What can hang from each mark:
k_458: k_609
k_265: k_981
k_702: k_265 k_609 k_981
k_758: k_961
k_609: k_243 k_758 k_808 k_961
k_243: k_981
k_981: k_18 k_134 k_702
k_961: k_18 k_265 k_808
k_18: k_134 k_157 k_808 k_981
k_134: k_458 k_702
k_808: k_961 k_981
k_157: k_134 k_609 k_961

Each row is shifted at random along 4 fixed directions that mean nothing.
Known rows, with every way that one mark hangs from another:
k_18{k_134 k_981{k_702{k_265}}}: [-1.45 -0.46 -0.32  0.99 -0.19  2.33  0.88 -0.49 -1.93 -0.91  0.12  1.07
 -2.05 -1.04 -1.38  1.12 -0.24  2.25 -3.14 -0.90  1.65  2.94 -0.71 -0.21
 -2.60 -1.87 -0.82  0.40  0.58 -0.70  2.91  0.73  0.22  1.73  0.50 -0.04
 -1.69  1.00  1.09 -1.40 -0.43]
k_157{k_134 k_609 k_961{k_18 k_265{k_981}}}: [-0.65 -1.60  1.10  1.18 -1.01  0.52 -0.79 -1.97  1.14  2.83  0.96 -0.81
  1.35 -2.48 -0.14  2.38  0.35 -0.61  3.29 -0.63  2.31  1.79 -2.24  2.05
 -2.23 -1.42  1.18 -1.79 -2.61  1.83  3.08  2.18 -0.55  2.60  0.40  2.84
  0.67 -2.25 -0.73  2.94  1.25]
k_808{k_961{k_18{k_157}}}: [ 0.52  0.47 -1.11 -1.22  1.22 -1.19 -0.56  1.94 -1.51 -1.12 -0.44  1.34
  0.61 -0.78 -0.74 -3.87 -1.76 -0.51 -1.71  0.14 -3.11 -2.79  2.22 -0.89
 -0.30  0.42 -0.26  0.27  0.12 -0.77  0.79  0.32  1.22 -1.88 -2.68 -5.59
  0.50  1.18 -1.58 -1.30 -0.82]
k_981{k_18{k_808{k_961}} k_134 k_702{k_265 k_609}}: [ 1.00  2.25 -1.47  1.15  1.87  1.65  0.47  0.76 -3.16 -1.15 -2.50  2.41
 -0.44 -2.92  1.78  0.70 -1.69  3.71 -0.83  1.88 -1.89 -1.68  0.54 -0.96
 -2.83 -1.13  1.13 -0.21 -0.35 -0.83  0.41  2.36  0.52 -1.31 -4.50 -2.94
 -0.28  1.31  0.82  1.49  0.35]
k_243{k_981{k_18{k_134 k_808{k_961}} k_702}}: [-0.45  1.09 -0.72  1.03  2.21  1.29 -0.06  2.36 -4.34 -2.13 -0.31  2.76
 -3.12 -3.09 -1.05 -2.34 -1.48  3.92 -5.44  0.74 -1.91  0.84  2.14 -2.35
 -2.93 -1.77 -2.03  0.67  2.14 -2.16  1.41  1.96  0.83  1.13 -1.82 -5.35
 -1.88  4.19  0.43 -1.97 -1.18]
k_157{k_134 k_609{k_243 k_961{k_265 k_808}}}: [ 1.30  0.98  1.12  1.89  0.38  2.92  0.86 -1.30  0.08  2.52 -0.17  1.03
 -0.69 -3.18  1.41  2.71  0.15  2.32  1.11 -0.46  1.58  0.83 -2.18  1.12
 -1.87 -1.84  1.19 -0.86 -0.64  0.16  0.33  2.50  0.15  2.02 -0.54  1.37
  0.31 -1.08  1.70  2.49  1.37]
k_458{k_609{k_758{k_961}}}: [ 1.67  1.00 -1.29  1.45  0.03  0.67 -0.06 -1.39  0.77  1.32 -0.70 -0.34
  0.73 -0.52  1.48  3.79 -0.25 -1.79  3.30 -0.13  1.63 -0.87 -2.58 -0.36
  0.68  0.15  1.21 -0.68 -0.55  0.49  0.47 -0.51 -0.47 -1.35 -0.97  2.03
  0.93 -1.13 -0.50  1.68  1.22]
k_18{k_981{k_134{k_702{k_609}}}}: [ 0.85  3.55 -0.14  2.25  1.77  4.26  1.78  0.84 -3.88 -1.12 -1.25  1.95
 -2.79 -3.16  0.75  1.20 -1.16  6.28 -2.54  1.58 -1.25  0.78 -0.54 -0.43
 -2.89 -1.86 -0.60 -0.19  3.32 -2.05 -1.76  2.63 -0.22  0.91 -1.48 -1.06
 -1.28  1.03  3.95  0.61  0.93]
k_134{k_458 k_702{k_609}}: [ 0.42  2.27 -1.93  0.34  1.51  0.84 -0.36  0.52 -0.80 -0.41 -2.17 -0.39
 -0.48 -1.22 -0.33 -0.07 -1.51  0.96  0.51  0.73 -1.88 -1.06 -0.62 -0.66
 -1.92 -0.43 -0.49 -1.01 -1.11 -0.48 -0.07  0.39  0.71 -0.44 -2.65 -1.08
  0.44 -0.47 -0.68  0.86  0.89]
k_758{k_961{k_18{k_157{k_134}} k_265}}: [ 0.59 -0.84  0.12  0.05 -0.15  1.01  0.13 -1.03 -0.45  0.70  0.64  0.86
  0.95 -1.40 -0.24  0.07 -0.64 -0.59  0.50 -2.09  1.32  0.73 -1.07  0.36
 -1.28 -1.23 -0.16  0.10 -1.52 -0.13  3.00  0.85  0.38  0.44  0.19 -0.95
  0.38 -0.73  0.02  0.10 -0.19]
k_609{k_243 k_758{k_961{k_265{k_981} k_808}}}: [ 0.76 -0.42  0.32  0.78 -0.24  0.13  0.39 -0.53  0.48  2.70 -0.06  0.96
  0.78 -1.70  2.19  4.25 -0.36 -0.23  1.43  0.58  1.74 -0.51 -1.01  1.16
  0.39  0.30  1.14 -1.28 -0.76  0.60 -0.36  1.54 -0.11 -0.69 -0.56  0.94
  0.26 -2.85 -0.83  1.49  1.12]
k_808{k_961{k_18 k_265{k_981{k_134}}}}: [ 1.95  1.10  0.10  1.37  1.66  0.48 -0.71  0.87 -2.14  1.49 -1.17  1.76
  1.04 -3.20  1.17  0.29 -1.71  2.12  1.76  0.65 -0.71 -1.12 -1.03  0.53
 -1.42 -0.23  1.09 -1.48 -0.10 -0.34 -0.11  2.01  0.25 -1.28 -2.83 -1.82
  1.36 -2.21  0.36  1.72  0.63]
k_702{k_265{k_981{k_18{k_808{k_961}} k_134{k_458}}}}: [-0.67 -0.10 -1.51  0.36  1.05 -1.44 -1.94  0.69 -1.27  0.85 -1.58  0.85
  0.25 -1.97 -0.15  1.05 -1.27  0.22  1.01  0.51 -0.40 -0.46 -0.66 -0.12
 -2.42 -0.48  0.41 -1.22 -2.87  0.09  2.03  1.55  0.31 -0.09 -2.36 -0.95
  0.62 -0.56 -1.57  1.77  0.69]
k_458{k_609{k_243 k_758 k_808{k_981} k_961{k_18{k_157}}}}: [-0.71 -0.59 -0.51 -0.79 -0.71 -0.69  0.10 -0.15  1.28  2.07  0.71  0.48
 -0.04 -1.50  0.78  1.46  0.09 -1.37 -0.72  2.04  0.36 -1.52  1.14  0.63
  0.55  0.11  1.21  0.32  0.24  1.22  0.76  2.49  0.06 -0.04 -1.18 -1.96
  0.00  0.64 -1.84  0.65  1.78]
k_808{k_981{k_18{k_134}}}: [-2.04 -1.60  1.50  0.06 -1.31 -0.05  0.22 -0.77 -1.05  0.22  2.13  0.49
 -0.44 -1.43  0.16  1.07  1.20  1.93 -2.14  0.79  1.88  2.47  0.49  0.58
 -0.81 -0.97 -0.05  0.90  0.96  0.37  0.88  2.48 -1.15  2.43  2.20  0.55
 -1.02  1.33  1.62  0.39  0.28]
k_609{k_243 k_758 k_961{k_18{k_157} k_265 k_808{k_981}}}: [ 1.80  0.80  0.12 -0.05  0.38  0.77  0.35  0.45 -0.87  2.40 -0.47  1.98
  0.56 -2.92  1.73  0.58 -1.41  0.84 -0.41  0.71 -0.08 -1.67  0.69  0.60
  0.32  0.17  1.63 -0.70  0.70 -0.05 -0.09  2.73  0.57 -1.80 -2.50 -3.46
  0.97 -1.75  0.12  0.52  0.72]
k_265{k_981{k_134{k_458{k_609{k_808 k_961{k_18}}} k_702}}}: [-2.76 -1.45  1.31  1.19 -1.11  0.69  0.11 -1.27  0.07  0.63  1.86  0.18
 -3.22 -2.74 -0.16  3.44  1.88  2.12 -2.19  1.22  1.87  2.68 -0.61  0.22
 -2.30 -1.99 -1.51  0.60 -1.02  0.88  0.57  3.28 -0.79  6.14  2.01  1.46
 -2.00  1.27  0.66  1.35  1.35]
k_458{k_609{k_961{k_18{k_134} k_265}}}: [-0.99 -0.60  0.50 -2.34  0.22 -2.47 -0.33  1.37 -0.07  0.97  1.19  0.45
  1.72 -1.74  0.40 -1.30 -0.57 -0.26 -1.01  2.85 -2.64 -2.86  2.24  2.40
  0.63  1.09 -0.07  0.46  0.81  1.11 -0.96  2.32  0.46 -2.03 -3.25 -4.47
 -0.29 -0.92 -2.61 -0.29  0.34]
k_808{k_961{k_18} k_981{k_702{k_265}}}: [ 1.86 -0.24 -0.43  3.46 -0.84  2.87  0.08 -2.99 -1.37  1.07 -0.84  0.61
  0.81 -1.95  1.65  4.34  0.06  1.36  2.26 -2.14  4.77  2.43 -4.28 -1.02
 -2.30 -1.47  2.75 -1.44 -2.64  0.48  3.68  0.76 -0.55  1.43  0.84  3.36
  1.31 -1.57  1.96  2.79  0.33]
k_265{k_981{k_18{k_157}}}: [ 0.92  0.48  1.53  2.23 -0.84  3.34  1.26 -1.57 -1.41  0.31  0.64  1.11
 -1.44 -1.63  0.99  2.00  1.18  3.36  0.13 -0.55  2.22  2.69 -1.76  0.34
 -0.79 -1.66  1.07  0.39  1.42 -0.69 -0.02  1.86 -1.73  1.92  2.47  2.66
 -0.42  1.43  4.74  2.25  0.62]
k_702{k_265 k_609 k_981{k_18{k_157} k_134}}: [-1.41 -0.24 -0.92 -1.12 -0.47  0.09  0.67 -0.41 -0.80 -0.31 -0.75  1.06
  1.03 -0.36  0.38  0.75 -0.75  1.35 -0.46  1.53 -0.72 -0.33  0.62  1.53
 -1.64 -0.40  0.72 -0.05 -0.87  0.64  1.16  2.53 -0.19 -1.00 -1.65 -0.90
 -0.47 -0.24 -0.04  1.60  1.13]
k_458{k_609{k_243{k_981{k_18}} k_758{k_961} k_808}}: [-1.59 -1.06 -0.20 -0.99 -0.92 -1.99  0.09 -0.29  1.50  1.94  1.21 -0.09
  0.95 -0.61  1.74  3.16  0.87 -1.22  0.19  3.23  0.30 -0.98  1.14  0.90
  1.38  0.74  0.09 -0.14  0.11  1.60 -0.76  2.79 -0.61 -0.14 -0.44 -0.24
 -0.79  0.63 -2.74  1.30  1.86]
k_981{k_18 k_134{k_458} k_702{k_265 k_609}}: [-0.44  0.50 -0.70  1.54 -0.09  2.14  0.15 -2.34 -0.96 -0.03 -1.57  0.52
 -0.60 -1.62  0.48  2.58  0.27  2.33  1.36 -0.16  1.71  2.06 -2.18 -0.78
 -2.64 -1.93  0.32 -0.14 -2.52  0.32  2.23  1.64 -0.43  2.12 -0.73  2.15
  0.01  0.19  1.82  2.19  1.04]
k_157{k_134{k_458} k_961{k_265}}: [-0.76  0.96  1.09  1.16  0.23  0.93  0.53 -0.14 -1.49  0.54 -0.08  0.50
 -0.77 -2.56 -0.08  0.96 -0.02  2.21 -0.41 -0.70 -0.38  0.99 -0.90  1.04
 -1.76 -1.41 -0.37 -0.60  0.15 -0.31 -0.24  2.66  0.11  2.78 -0.20  0.30
 -0.22 -1.07  1.32  0.81  0.12]
k_981{k_18{k_134 k_808} k_702{k_265 k_609}}: [-0.60 -0.07 -0.30  0.55 -0.28  2.11  0.80 -1.23 -1.43 -0.30 -0.31  0.89
 -1.00 -1.84  0.60  2.05  0.30  2.71 -1.74  0.80  1.53  1.41 -0.20  0.21
 -2.51 -1.58  0.84  0.79 -0.92  0.01  2.29  1.72 -0.46  0.84 -0.65  0.01
 -1.38  1.41  1.64  1.25  0.39]
k_981{k_18{k_157} k_134{k_458 k_702{k_609}}}: [-1.02 -0.02 -0.46 -0.64 -0.62  0.41 -0.38 -1.52  0.31  0.61 -0.15 -0.47
  0.75 -1.43  0.03  1.14  0.16  0.75  1.00  0.95 -0.21  1.21 -0.41  0.99
 -1.68 -1.65 -0.03  0.20 -2.05  0.68  1.33  2.18 -0.40  0.93 -0.87  0.68
  0.27  0.24  0.16  2.06  1.48]
k_961{k_18{k_134 k_157{k_609}} k_265 k_808}: [ 1.95  0.14  0.35  0.09  0.82  2.19 -0.21 -0.89 -0.22  1.50 -0.09  0.71
  0.18 -2.73 -0.46 -0.51 -1.14  0.56  0.93 -1.69  0.91  0.47 -1.22  0.77
 -1.84 -1.91  0.64  0.00 -1.60 -0.13  2.96  1.17  0.31 -0.10 -0.89 -1.57
  0.79 -0.81  1.25  1.03  0.19]
k_243{k_981{k_18{k_808} k_134{k_458} k_702{k_609{k_961}}}}: [-1.10 -0.55  0.22  1.37 -0.70  1.12 -0.35 -2.39 -0.77  2.15  0.55  0.26
 -0.24 -2.58  1.14  4.80  1.24  2.14  0.64  1.20  2.59  2.94 -1.74  0.80
 -2.21 -1.75  0.26 -0.13 -1.82  0.81  1.65  3.03 -1.29  2.92  0.38  2.85
 -0.76  0.53  0.77  2.89  1.59]
k_961{k_18{k_134{k_458{k_609{k_808}}} k_981{k_702{k_265}}}}: [ 1.27  3.61 -0.45  1.40  2.32  3.38  0.92  1.08 -3.23  0.38 -1.69  1.60
 -2.15 -4.00  0.53  0.75 -1.23  5.00 -1.36  1.91 -1.46 -0.46 -0.82  0.34
 -2.70 -1.58  0.36 -0.09  1.99 -1.26 -0.81  3.54 -0.14  0.19 -3.20 -2.26
 -0.80  0.60  2.65  0.96  1.25]
k_157{k_609{k_243 k_758} k_961{k_18 k_265{k_981} k_808}}: [ 1.18  1.37  0.25  0.49  1.29  0.44 -0.25  1.17 -0.39  2.33 -1.05  1.23
  0.03 -3.57  1.16  0.17 -1.53  1.07  0.98  1.89 -1.73 -2.44  0.90  0.60
 -0.68  0.13  1.03 -1.90  0.21  0.32 -0.65  2.91  0.58 -0.71 -3.59 -2.81
  0.53 -1.78 -0.91  1.47  1.17]
k_758{k_961{k_18 k_265{k_981{k_702}} k_808}}: [ 2.72 -0.19  0.79  0.86  0.00  0.72 -0.31 -1.28  0.25  3.39 -0.13  0.52
  3.46 -2.61  3.57  4.13 -0.63  0.19  4.57  1.07  1.39 -0.59 -1.91  2.29
 -0.26  0.09  2.51 -1.90 -2.18  1.26 -0.15  2.06 -0.73 -2.11 -2.15  1.76
  1.28 -4.01 -0.80  3.19  1.03]
k_961{k_265 k_808{k_981{k_18{k_134}}}}: [ 2.31  1.50 -0.25  0.88  1.86  1.36 -0.76  0.89 -2.10  1.16 -1.40  1.71
  0.20 -3.25  1.05 -0.30 -2.10  2.20  0.79  0.13 -0.26 -0.25 -0.64 -0.12
 -1.63 -0.80  0.85 -1.06  0.14 -0.82  0.66  2.00  0.20 -1.68 -2.52 -2.29
  1.16 -1.21  1.06  0.98  0.23]
k_961{k_18 k_265 k_808{k_981{k_134}}}: [-0.07 -0.83 -0.47  0.59  1.74  0.52 -1.02  1.16 -2.12 -1.44 -0.73  2.38
 -2.50 -2.27 -1.64 -2.58 -2.12  1.10 -2.71 -1.90  0.37  0.79  0.81 -3.15
 -2.69 -1.54 -2.38  0.02 -1.36 -1.11  3.47  0.69  1.38  2.19 -0.28 -4.42
 -0.22  0.47 -0.02 -2.37 -1.42]
k_808{k_961 k_981{k_18{k_134{k_702} k_157{k_609}}}}: [-2.38 -1.90 -1.28  0.27 -0.52  0.37 -0.83 -0.75 -0.58 -1.42  0.85  0.24
 -1.04 -1.70 -2.22 -0.50 -0.77 -0.52 -2.27 -1.31  0.97  2.40  0.03 -1.42
 -3.57 -2.79 -1.07  0.26 -1.96  0.22  5.59  1.14  0.66  2.65  0.44 -1.52
 -0.49  3.11 -1.49 -0.40 -0.15]
k_18{k_134{k_458} k_808}: [-1.94  0.21 -0.25 -2.22  1.29 -2.11 -0.81  2.41 -1.01  0.01  0.35  0.24
 -0.64 -1.38 -1.39 -2.04 -0.85  0.45 -3.11  1.75 -2.85 -1.30  2.72  1.03
 -0.91 -0.07 -1.44  0.90  0.50 -0.51 -0.43  1.50  0.64 -0.19 -1.88 -3.96
 -1.09  0.85 -1.67 -1.44 -0.05]
k_134{k_458{k_609{k_243{k_981} k_758 k_808{k_961}}} k_702}: [-1.17  1.43 -0.82  0.73  0.64 -0.17  0.50  0.94 -0.49  0.62 -0.58  0.13
 -1.76 -2.46  0.48  2.37 -0.27  1.71 -2.08  2.45 -1.22 -0.53  0.37 -0.14
 -0.85 -0.75 -0.61 -0.78  0.82  0.26 -1.50  3.25  0.52  1.64 -1.48 -1.58
 -0.72  0.57 -1.35  0.90  1.59]

Rows:
[-0.64 -0.48 -0.22 -0.48  0.43  0.38 -0.80 -0.06  0.11  2.46  0.24 -0.03
  1.19 -2.97 -0.19  1.06 -1.03 -0.32  0.89  1.34 -0.44 -0.11  0.33  2.04
 -2.47 -1.24  0.67 -1.03 -1.29  1.11  2.87  2.85  0.40  0.09 -3.16 -1.41
 -0.26 -0.73 -2.65  0.64  1.00] => k_157{k_609{k_808} k_961{k_18{k_134 k_981{k_702}} k_265}}
[ 1.62  2.82 -1.52  1.45  1.77  3.31  0.73  0.78 -2.15  0.17 -2.66  2.24
 -1.07 -2.45  0.75 -0.29 -1.76  3.03 -0.76  0.65 -2.13 -0.16 -0.03 -0.57
 -2.38 -1.40  0.52 -1.43  0.72 -1.39  0.85  2.64  1.05 -1.02 -3.58 -2.55
 -0.08  1.41  0.08  0.94  0.65] => k_609{k_243{k_981{k_18{k_157{k_961}} k_702{k_265}}} k_808}
[ 1.86  1.99 -2.91 -0.08  2.31 -0.78 -0.75  1.57 -0.10 -0.08 -2.70  0.61
  0.96 -0.78  0.39 -0.25 -3.11 -2.51  2.55  0.43 -2.45 -3.94 -0.25 -1.14
  0.32  0.90 -0.18 -1.25 -0.32 -0.17  0.40 -0.74  1.43 -4.43 -5.13 -3.50
  1.30 -1.39 -3.43 -0.62  0.30] => k_458{k_609{k_758{k_961{k_265}}}}
[ 1.39  2.93 -0.84  1.38  2.09  2.05 -1.12  1.14 -2.18  1.05 -1.73  0.59
 -1.19 -3.33 -0.20 -0.53 -1.47  3.20  0.75  1.30 -1.66  0.73 -1.16 -0.09
 -2.49 -1.15 -0.21 -1.37  0.80 -1.33 -0.48  1.85 -0.02 -0.45 -2.93 -0.96
  0.60 -0.04  1.10  1.63  1.43] => k_265{k_981{k_18{k_134{k_458 k_702}}}}
[ 1.57  2.19 -0.89  0.26  1.41  0.22 -1.87  0.17 -0.52  2.69 -1.68 -0.51
  2.13 -2.49  0.96  0.72 -1.37  1.43  3.85  2.04 -1.62  0.61 -1.50  1.24
 -1.21 -0.56  0.35 -2.33 -0.80  0.21 -0.81  2.48 -0.13 -1.99 -3.61  0.34
  1.88 -2.19 -0.95  2.86  2.00] => k_243{k_981{k_18 k_134{k_458 k_702}}}
[-0.01  1.46  0.14  0.02  0.48  1.45  1.04  0.17  0.43  1.20 -0.29  0.52
 -0.20 -1.80  0.79  0.81 -0.12  0.97 -0.10  1.30 -1.85 -1.40  0.61  1.57
 -1.08 -1.11  1.07 -0.24  0.51 -0.02 -0.55  2.65  0.31  0.54 -1.58 -0.64
 -0.32  1.20 -0.18  1.64  1.46] => k_18{k_157{k_609{k_243 k_808} k_961}}
[ 0.91 -0.21 -0.76 -0.10  0.66 -0.21 -0.85  0.25 -0.80  0.45  0.28  0.70
  0.24 -0.85  0.41  0.28 -0.53 -0.83 -0.30 -0.35  0.63 -1.11  0.09 -1.06
 -0.63  0.31 -0.19  0.15 -1.40 -0.59  1.65 -0.24  0.14 -0.41 -0.38 -1.71
 -0.20  0.42 -0.84 -0.09 -0.28] => k_758{k_961{k_18{k_808}}}
[-1.04 -0.17 -0.69  2.07 -0.55  2.24  0.88 -1.88 -1.13 -0.09 -1.12  1.20
 -2.68 -1.76  0.68  3.92  0.11  2.15 -0.80 -0.30  3.47  2.21 -1.34 -1.73
 -2.40 -1.69  0.63 -0.09 -1.06  0.32  2.49  2.22 -0.56  3.03  0.79  1.38
 -0.72  0.74  2.41  1.56  1.22] => k_702{k_265 k_609{k_758 k_808{k_981{k_18 k_134}}}}
[ 1.17 -0.03 -0.92  0.40  0.17  0.25 -1.40 -1.16  1.05  1.99 -0.29 -0.58
  1.10 -0.81  0.00  0.45 -0.28 -1.90  3.03 -0.41  0.89 -0.73 -1.56 -0.30
 -0.68  0.17  0.96 -1.02 -2.27  0.83  2.20 -0.36  0.14 -0.33 -1.52  0.32
  1.24 -0.52 -1.45  1.63  0.98] => k_157{k_609{k_961{k_18}}}
[ 1.82  0.53 -1.02 -0.43  0.92  0.51 -0.50  0.35 -0.92  0.60 -0.11  0.99
  0.84 -1.08  0.47 -0.30 -1.16 -0.83  0.15 -0.58 -0.26 -1.56  0.08 -0.28
 -0.59 -0.08  0.40  0.27 -0.96 -0.93  1.69  0.03  0.24 -1.87 -1.22 -2.39
  0.27  0.47 -0.46  0.17 -0.13] => k_758{k_961{k_18{k_157 k_808}}}
[-1.64 -1.06 -1.17 -0.73  0.30 -1.36 -1.18  0.42 -0.14  0.00  0.19  0.05
 -0.47 -1.00 -2.18 -0.84 -0.73 -1.79 -1.54 -1.62 -0.25  0.37  0.34 -0.06
 -2.20 -1.63 -0.71  0.47 -2.54 -0.15  3.57  0.45  0.93  1.72 -0.18 -1.76
  0.00  1.14 -2.01 -0.58 -0.28] => k_18{k_157{k_134{k_458}} k_808{k_961}}
[-0.08 -1.34 -0.18  0.56  0.81 -0.04 -1.09  0.14  0.14  0.67 -0.68  1.01
 -0.80 -1.39 -0.78  0.59 -1.30 -0.37  0.63 -1.15  0.93  1.15 -0.73 -0.21
 -1.84 -1.18 -0.94 -0.90 -2.27  0.15  2.39  0.26  0.68  0.92 -0.40 -0.34
  0.24 -1.65 -1.21 -0.15 -0.16] => k_961{k_265{k_981{k_134}} k_808}
[-1.02  0.36 -0.77 -1.69  0.55 -0.51  0.84  1.49 -0.76 -0.48 -0.20  1.47
  0.80 -1.28  0.14 -1.89 -1.20  1.16 -2.56  2.96 -3.63 -2.17  2.55  1.13
 -0.27  0.22 -0.52 -0.03  1.28  0.41 -0.29  2.80  1.17 -2.10 -3.71 -5.16
 -0.87  0.99 -2.78 -0.70  0.35] => k_458{k_609{k_243{k_981{k_702{k_265}}} k_961{k_18{k_157}}}}
[-0.01 -2.08 -0.89  0.40 -1.39 -0.43 -1.80 -2.07  1.55  5.01  1.19 -0.58
  0.97 -1.30 -0.26  3.95  0.85 -2.75  1.17 -0.49  4.93  1.54 -2.16  0.79
 -0.58 -0.19  2.15 -0.70 -2.66  1.24  4.61  0.46 -0.26  0.94  0.78  1.72
  0.99 -1.64 -1.88  1.57  2.08] => k_609{k_243 k_758 k_808{k_961{k_18{k_134 k_981}}}}
[ 1.77  1.88 -0.37 -0.25  1.71  0.87 -1.04  0.55 -1.29  2.34 -1.22  0.80
  1.94 -3.66  1.19  0.16 -1.80  1.67  2.14  1.88 -1.49 -0.54 -0.04  1.53
 -1.80 -1.52  1.58 -0.54 -0.43 -0.12  0.43  3.28 -0.17 -1.97 -3.81 -1.53
  1.40 -1.03  0.12  1.80  1.44] => k_961{k_18{k_157 k_808{k_981{k_134{k_458} k_702}}}}
[-2.42 -0.96  0.49 -1.38 -0.73 -1.80  1.28  0.88  0.09 -0.49  1.34  0.57
 -0.87 -0.09  1.03  1.60  0.49 -0.51 -2.96  1.91 -0.95 -1.38  3.02  0.29
  1.02  0.67 -0.88  0.97  1.21  0.54 -1.83  1.85  0.07  0.83 -0.28 -2.04
 -2.02  1.10 -1.56 -1.38  0.06] => k_609{k_758{k_961} k_808}
[-1.08  0.46  0.91  2.25 -0.87  2.25  2.21 -0.96 -0.77 -0.21  0.64  1.09
 -3.02 -2.43  2.02  4.67  1.11  2.66 -2.18  1.77  1.68  1.27  0.00 -0.38
 -0.62 -1.57  0.65  0.73  2.40  0.61 -1.18  3.26 -0.91  3.19  0.33  1.20
 -1.88  2.01  1.86  0.59  0.94] => k_458{k_609{k_758 k_808{k_981{k_702}} k_961}}
[-1.48 -1.03 -0.79 -0.08 -0.92  1.82  0.39 -0.62 -0.31 -0.10  0.31 -0.06
 -1.12 -0.93 -1.66  1.38 -0.56  0.44 -2.33 -1.38  1.70  2.99 -0.68  1.12
 -3.15 -2.50 -0.22 -0.12 -1.33 -0.11  4.12  1.12  0.41  1.31  0.75  0.29
 -1.18  0.31 -0.10 -0.28 -0.01] => k_18{k_157{k_134{k_702{k_265}}} k_808 k_981}
[ 0.67 -0.84 -0.16  0.61 -0.89  0.52 -0.34 -1.27 -0.44  0.53  0.60  0.55
  0.36 -0.90  0.65  1.54  0.59 -0.26  0.08 -1.11  1.96  0.74 -0.80 -0.12
 -0.69 -1.07  1.53  0.63 -1.60 -0.09  2.51  0.61 -0.66  0.43  1.03  0.52
  0.27  1.54  1.07  1.59 -0.11] => k_981{k_18{k_157 k_808{k_961}}}
[-1.98  0.18 -0.84  0.86  0.43 -0.38 -1.34 -0.40  0.00  1.20 -0.76  0.07
 -1.56 -2.74 -0.48  1.74 -0.48 -0.38  1.00  0.70  0.12  0.76  0.04 -1.21
 -2.33 -1.69 -0.43 -0.90 -1.52  0.77  2.13  3.05 -0.02  3.33 -1.52  0.04
  0.05  1.20 -1.16  1.19  1.58] => k_157{k_609{k_758 k_808{k_981{k_18 k_134{k_458}}}} k_961}
[ 0.99  0.97 -1.21  0.28  1.69 -1.14 -1.37  1.43 -1.33  1.46 -1.20  0.94
  1.79 -2.37  1.28  1.13 -2.07  0.21  1.32  1.48 -1.18 -1.79 -0.07  0.72
 -1.49 -0.22  1.57 -1.25 -0.59 -0.05  0.35  1.66  0.42 -2.29 -3.32 -1.63
  1.32 -1.28 -1.81  1.39  0.83] => k_18{k_808{k_961 k_981{k_134}}}
[ 2.63  3.12  1.66  2.12  1.10  2.98  0.87 -0.19 -2.81  1.84 -0.50  1.52
  0.35 -3.25  2.82  1.88  0.05  5.73  1.66  2.09 -0.29  1.23 -1.55  1.33
 -0.36 -0.85  1.33 -0.90  3.27 -0.94 -3.49  3.77 -1.53 -0.68 -1.04  1.18
  0.55 -0.61  4.55  3.29  1.55] => k_243{k_981{k_18 k_134}}
